Here is a tiny trained network, its code and every weight. The questions are about switching its units off for an input and a target symbol, where a switched-off unit gives its printed mean instead of its output.

import numpy as np


def w(rows, s, z=0):
    codes = np.array(rows[::2]) - 128.0
    scale = np.full(codes.shape[1], s)
    scale[-1] = z or s
    return codes * scale


def norm(h):
    return h / np.sqrt((h * h).mean(-1, keepdims=True) + 1e-5)


def f(y):
    return y / 2 * (1 + np.tanh(0.7978845608 * (y + 0.044715 * y**3)))


def softmax(a):
    e = np.exp(a - a.max(-1, keepdims=True))
    return e / e.sum(-1, keepdims=True)


def log_softmax(a):
    a = a - a.max(-1, keepdims=True)
    return a - np.log(np.exp(a).sum(-1, keepdims=True))


def net(x, mask):
    ids = ['ΔΦΩβγεηθμστ'.index(c) for c in x.split()]
    T = len(ids)
    res = E[ids] + P[:T]
    u = 0
    for l in range(3):
        q, k, v = (norm(res) @ M[l].T for M in (Q, K, V))
        z = softmax(np.where(np.tri(T) > 0, q @ k.T / 2**0.5, -1e9)) @ v
        res = res + np.where(mask[u], z, O[l][:, -1]) @ O[l][:, :-1]
        u += 1
        y = f(norm(res) @ A[l][:, :-1].T + A[l][:, -1])
        res = res + np.where(mask[u : u + 4], y, B[l][:, -1]) @ B[l][:, :-1]
        u += 4
    return log_softmax(norm(res)[-1] @ U[:, :-1].T + U[:, -1])


Q, K, V, O, A, B = {}, {}, {}, {}, {}, {}
E = w([
[48,69,148,177,144,201,155,116,132,145,81],'Δ',
[146,124,113,110,134,134,214,226,90,216,161],'Φ',
[111,122,142,187,174,162,33,187,153,160,51],'Ω',
[73,168,204,107,80,101,174,151,186,62,78],'β',
[70,116,153,99,81,146,31,198,134,124,107],'γ',
[53,97,148,159,121,206,92,140,105,162,82],'ε',
[85,68,179,152,107,154,90,109,109,164,62],'η',
[107,2,131,94,119,159,132,137,158,147,90],'θ',
[60,69,76,161,125,78,118,158,35,119,137],'μ',
[189,144,182,102,52,241,73,127,192,138,177],'σ',
[61,120,160,92,147,197,124,164,115,142,60],'τ',
],0.0076)
P = w([
[148,125,7,55,253,146,70,72,128,16,80],'0',
[106,102,61,118,126,129,94,118,106,135,48],'1',
[92,124,92,130,108,127,99,131,107,145,69],'2',
[79,130,115,134,104,124,119,126,107,151,85],'3',
[77,139,126,141,99,117,129,139,114,142,96],'4',
[79,140,148,149,101,118,137,138,123,148,102],'5',
[81,152,163,152,104,113,143,143,135,147,110],'6',
[90,153,177,160,109,112,152,145,140,145,116],'7',
[106,169,204,153,119,114,153,152,139,132,119],'8',
[117,177,223,153,136,114,157,160,155,118,130],'9',
[130,191,246,148,143,114,152,161,162,116,132],'10',
],0.0051)
Q[0] = w([
[145,187,107,68,62,141,170,113,158,83,192],'0.h1',
[123,102,228,164,129,174,158,250,117,182,108],'0.h1',
],0.0026)
K[0] = w([
[130,174,90,81,122,164,104,58,251,227,114],'0.h1',
[227,193,42,64,211,104,185,125,114,138,227],'0.h1',
],0.0026)
V[0] = w([
[240,188,131,106,69,212,147,93,180,201,197],'0.h1',
[212,168,134,140,92,95,252,232,76,248,191],'0.h1',
],0.0033)
O[0] = w([
[170,209,126,139,92,84,91,115,100,150,146,74],'0.h1',
[56,140,208,124,52,82,129,118,189,220,254,4],'0.h1',
],0.0061,0.0038)
A[0] = w([
[179,56,92,66,171,126,132,80,141,77,85,101],'0.n1',
[190,212,186,168,36,99,65,70,142,107,162,71],'0.n2',
[168,160,35,197,254,124,90,174,118,68,77,136],'0.n3',
[108,90,179,132,116,79,37,127,179,127,85,254],'0.n4',
],0.0045,0.00081)
B[0] = w([
[64,206,146,155,77,171,153,129,210,111,94,204],'0.n1',
[65,155,50,185,163,105,220,73,152,163,188,174],'0.n2',
[71,109,193,87,69,92,103,45,112,178,169,254],'0.n3',
[102,151,98,53,83,202,255,128,89,131,123,195],'0.n4',
],0.0048,0.0037)
Q[1] = w([
[37,188,241,127,12,220,254,178,177,176,121],'1.h1',
[160,254,183,147,67,219,155,63,253,99,164],'1.h1',
],0.0044)
K[1] = w([
[88,77,164,117,125,2,178,177,76,186,205],'1.h1',
[160,155,164,129,127,175,170,185,179,159,165],'1.h1',
],0.0077)
V[1] = w([
[64,157,96,188,75,138,198,39,139,113,252],'1.h1',
[21,129,229,165,14,72,109,36,166,51,139],'1.h1',
],0.0027)
O[1] = w([
[116,245,161,99,126,52,180,72,68,183,227,7],'1.h1',
[3,180,154,81,169,236,120,55,191,55,204,40],'1.h1',
],0.0045,0.002)
A[1] = w([
[53,129,42,81,179,132,58,4,26,43,77,6],'1.n1',
[127,53,66,113,153,120,115,181,128,118,8,108],'1.n2',
[200,71,131,151,250,105,139,209,138,113,77,40],'1.n3',
[11,36,218,56,183,94,142,111,250,164,199,161],'1.n4',
],0.004,0.0025)
B[1] = w([
[77,8,189,53,153,139,83,107,176,178,14,195],'1.n1',
[156,252,62,118,219,27,129,83,86,132,234,254],'1.n2',
[96,191,37,140,72,112,36,79,80,158,150,136],'1.n3',
[8,255,112,178,95,76,187,243,154,207,130,162],'1.n4',
],0.0045,0.0048)
Q[2] = w([
[179,186,127,195,71,106,191,229,35,253,112],'2.h1',
[220,183,102,146,125,170,154,130,103,181,183],'2.h1',
],0.008)
K[2] = w([
[132,190,255,161,104,125,164,169,179,117,167],'2.h1',
[186,183,173,125,100,182,138,126,196,126,173],'2.h1',
],0.0097)
V[2] = w([
[83,77,60,152,195,168,27,123,10,239,252],'2.h1',
[213,17,106,129,52,194,57,86,180,137,138],'2.h1',
],0.0035)
O[2] = w([
[147,124,254,132,123,200,150,115,218,76,187,3],'2.h1',
[130,87,241,178,159,93,180,246,118,106,108,142],'2.h1',
],0.006,0.0012)
A[2] = w([
[117,143,106,138,80,169,136,106,152,171,125,198],'2.n1',
[90,134,123,117,155,93,147,175,98,179,184,117],'2.n2',
[101,123,152,128,174,108,166,225,112,131,74,252],'2.n3',
[1,153,116,63,108,188,117,118,153,126,82,123],'2.n4',
],0.0082,0.0023)
B[2] = w([
[56,72,166,104,157,110,98,180,115,62,84,157],'2.n1',
[145,87,113,161,104,142,90,53,152,56,71,152],'2.n2',
[31,152,224,254,71,145,186,121,249,184,196,214],'2.n3',
[18,120,177,175,12,241,131,71,237,76,49,252],'2.n4',
],0.0054,0.012)
U = w([
[95,77,151,120,100,197,79,82,138,60,75,181],'Δ',
[107,124,177,219,84,129,163,162,146,175,133,158],'Φ',
[107,197,138,100,121,162,174,207,97,61,161,168],'Ω',
[127,254,145,104,182,124,136,40,158,143,189,128],'β',
[143,132,190,95,151,108,86,132,110,163,118,21],'γ',
[203,90,93,142,125,132,85,67,185,126,184,158],'ε',
[106,163,47,131,112,74,116,141,93,173,103,238],'η',
[141,86,111,73,176,119,180,173,170,141,124,13],'θ',
[139,108,135,147,188,135,155,95,108,127,142,25],'μ',
[138,111,141,135,159,151,108,136,97,148,140,18],'σ',
[159,103,165,112,133,132,160,109,84,145,115,2],'τ',
],0.0072,0.0016)

Each question gives the input, a string of symbols that net reads in full, and the target symbol t.
The units are the heads (2 rows each of Q, K, V and O) and the neurons (one row each of A and B). Each row of codes is followed by its name. A weight is (code - 128) times the scale printed after its matrix; where a second scale follows, it is the last column's (O, A, B and U).
mask holds one flag per unit, layer by layer, with each layer's heads first. A switched-off unit (its flag False) gives its mean, the last column of its rows in O or B, instead of its output. The means were averaged over made-up inputs and are rounded, as every weight is.
A unit's drop is (log p(t) with every unit on - log p(t) with that unit switched off) / (log p(t) with every unit on - log p(t) with every unit switched off).
The circuit of an input: a set's keep is (log p(t) with only the set's units on - log p(t) with every unit switched off) / (log p(t) with every unit on - log p(t) with every unit switched off). Starting from the 12 units with the biggest drops (on a tie, the unit counted first), units are removed one at a time, each time the one whose removal leaves the highest keep (on an exact tie, the one counted first), for as long as the keep stays at least 0.8.
units of the circuit, in order: the units of the circuit, biggest drop first
unit that matters most: the unit with the biggest drop
k most important neurons: the k neurons with the biggest drops, biggest first
top k neurons in layer l: the k neurons of layer l with the biggest drops, biggest first
input σ Δ θ σ, target Φ: units of the circuit, in order	2.h1, 1.n1, 2.n4
input Φ σ σ σ τ Δ τ σ β η, target η: unit that matters most	0.h1
input β Ω γ Φ σ β, target η: 2 most important neurons	2.n4, 0.n3
input θ Φ Ω Ω τ, target β: 3 most important neurons	0.n3, 1.n2, 0.n1
input Φ τ β σ θ, target Φ: 4 most important neurons	0.n3, 1.n2, 2.n3, 1.n1
input Δ θ β Ω β Φ Δ γ Ω, target η: 2 most important neurons	0.n1, 0.n4
input τ η β γ Ω σ β Δ Φ Ω, target η: 2 most important neurons	0.n1, 2.n4
input Φ Ω γ η Ω, target γ: top 3 neurons in layer 0	0.n4, 0.n3, 0.n1
input Δ θ γ Φ, target ε: top 3 neurons in layer 0	0.n3, 0.n4, 0.n1
input σ σ σ μ μ η Δ θ Ω Φ, target Δ: 2 most important neurons	1.n2, 2.n2
input σ Φ σ ε, target Φ: 2 most important neurons	0.n3, 2.n4
input Ω Φ Δ γ, target Ω: top 2 neurons in layer 2	2.n4, 2.n3
input σ σ Φ β η Ω τ, target η: 2 most important neurons	0.n3, 0.n4
input Ω θ Ω μ η Φ, target Δ: unit that matters most	2.h1
input Φ Φ σ σ ε β μ σ σ, target β: top 2 neurons in layer 0	0.n2, 0.n1
input θ γ ε τ Φ, target ε: 3 most important neurons	1.n2, 2.n4, 2.n2
input Ω τ ε Φ Δ, target μ: top 2 neurons in layer 1	1.n2, 1.n1
input β Φ γ ε Δ, target η: 2 most important neurons	0.n3, 1.n2
input σ Φ γ, target Φ: 2 most important neurons	0.n3, 0.n1
input Ω τ σ σ σ σ σ, target β: unit that matters most	1.h1
input β β θ β μ σ σ β σ, target Ω: top 3 neurons in layer 0	0.n2, 0.n3, 0.n1
input σ σ η Φ τ, target Φ: 2 most important neurons	0.n3, 0.n1
input γ Ω Φ Ω, target γ: top 3 neurons in layer 0	0.n4, 0.n1, 0.n3
input Δ Φ τ, target β: top 3 neurons in layer 2	2.n4, 2.n1, 2.n3
